Below is a small trained network, with its code and all its weights. Each question gives an input and a class and asks what happens when units are switched off, that is, made to give their printed mean instead of their output.

import numpy as np


def w(rows, s, z=0):
    codes = np.array(rows[::2]) - 128.0
    scale = np.full(codes.shape[1], s)
    scale[-1] = z or s
    return codes * scale


def f(y):
    return y / 2 * (1 + np.tanh(0.7978845608 * (y + 0.044715 * y**3)))


def log_softmax(a):
    a = a - a.max(-1, keepdims=True)
    return a - np.log(np.exp(a).sum(-1, keepdims=True))


def net(x, mask):
    res = np.array(x, float).reshape(1, 7) / 4 @ E
    y = f(res @ A[0][:, :-1].T + A[0][:, -1])
    res = res + np.where(mask, y, B[0][:, -1]) @ B[0][:, :-1]
    return log_softmax(res[-1] @ U[:, :-1].T + U[:, -1])


A, B = {}, {}
E = w([
[113,114,101,129,129,166,145,129,144],'x0',
[192,195,134,2,119,168,153,126,186],'x1',
[99,125,123,121,137,134,143,124,153],'x2',
[137,138,106,139,139,130,125,132,140],'x3',
[153,148,135,145,120,129,119,119,105],'x4',
[123,121,116,116,129,105,111,132,145],'x5',
[126,161,22,113,82,34,229,122,34],'x6',
],0.013)
A[0] = w([
[151,159,115,64,139,144,103,119,112,49],'N1',
[186,148,133,32,153,143,153,124,133,68],'N2',
[57,93,110,231,154,104,97,119,94,73],'N3',
[101,169,146,125,124,155,129,254,91,83],'N4',
[116,135,217,150,145,215,3,159,191,121],'N5',
[122,119,151,135,78,137,115,163,151,44],'N6',
[79,70,121,226,126,91,109,143,95,54],'N7',
[99,173,21,83,61,34,236,141,50,127],'N8',
[108,181,87,139,98,129,195,177,87,121],'N9',
[125,152,129,92,155,136,142,105,133,3],'N10',
[210,196,133,14,106,156,169,141,179,95],'N11',
[96,172,139,151,74,150,132,158,135,77],'N12',
[151,83,106,130,81,122,116,127,161,73],'N13',
[163,203,124,3,117,158,133,125,144,96],'N14',
],0.009,0.0036)
B[0] = w([
[112,127,110,154,76,138,124,117,76,148],'N1',
[65,228,67,171,105,69,103,127,84,175],'N2',
[36,213,74,174,54,123,70,229,65,200],'N3',
[149,128,74,130,114,109,80,141,155,125],'N4',
[220,69,179,71,221,181,196,24,238,254],'N5',
[138,93,98,138,116,71,122,127,155,133],'N6',
[99,206,62,157,33,63,150,164,92,196],'N7',
[229,62,167,46,214,189,145,1,173,249],'N8',
[171,102,249,152,144,157,76,121,182,175],'N9',
[118,141,130,128,125,111,104,134,86,134],'N10',
[72,219,98,157,81,80,83,194,71,210],'N11',
[77,102,70,137,188,118,114,136,135,125],'N12',
[137,146,137,140,145,87,134,124,86,126],'N13',
[56,165,111,208,82,115,132,208,96,198],'N14',
],0.0078,0.021)
U = w([
[228,78,129,65,212,165,116,42,166,254],'0',
[28,162,91,184,7,128,101,202,88,2],'1',
],0.016,0.00066)

Each question gives the input, the list of numbers given to net, and the class t.
The units are the neurons (one row each of A and B). Each row of codes is followed by its name. A weight is (code - 128) times the scale printed after its matrix; where a second scale follows, it is the last column's (A, B and U).
mask holds one flag per neuron, in row order. A switched-off neuron (its flag False) gives its mean, the last column of its row in B, instead of its output. The means were averaged over made-up inputs and are rounded, as every weight is.
A unit's drop is (log p(t) with every unit on - log p(t) with that unit switched off) / (log p(t) with every unit on - log p(t) with every unit switched off).
The circuit of an input: a set's keep is (log p(t) with only the set's units on - log p(t) with every unit switched off) / (log p(t) with every unit on - log p(t) with every unit switched off). Starting from the 12 units with the biggest drops (on a tie, the unit counted first), units are removed one at a time, each time the one whose removal leaves the highest keep (on an exact tie, the one counted first), for as long as the keep stays at least 0.8.
circuit, biggest first: the units of the circuit, biggest drop first
top k neurons: the k neurons with the biggest drops, biggest first
drop of u: that unit's drop, to one decimal
input [0,4,-2,3,-5,-1,-3], class 1: circuit, biggest first	[N8]
input [-5,-2,-8,-6,-4,-3,0], class 1: top 2 neurons	[N5, N8]
input [-8,6,-2,5,-4,-4,-4], class 1: top 2 neurons	[N8, N11]
input [-5,5,-7,3,0,-5,4], class 1: top 2 neurons	[N5, N11]
input [2,8,-4,7,0,6,7], class 1: top 4 neurons	[N11, N14, N5, N2]
input [-2,-3,-7,4,0,1,3], class 0: top 3 neurons	[N8, N11, N14]
input [-5,-8,-5,-8,0,7,8], class 0: top 2 neurons	[N8, N11]
input [1,-3,-3,-1,2,-4,3], class 0: drop of N11	2.3
input [-3,-3,7,2,8,8,6], class 0: drop of N8	1.5
input [8,-3,-8,-8,5,4,7], class 0: drop of N8	0.9
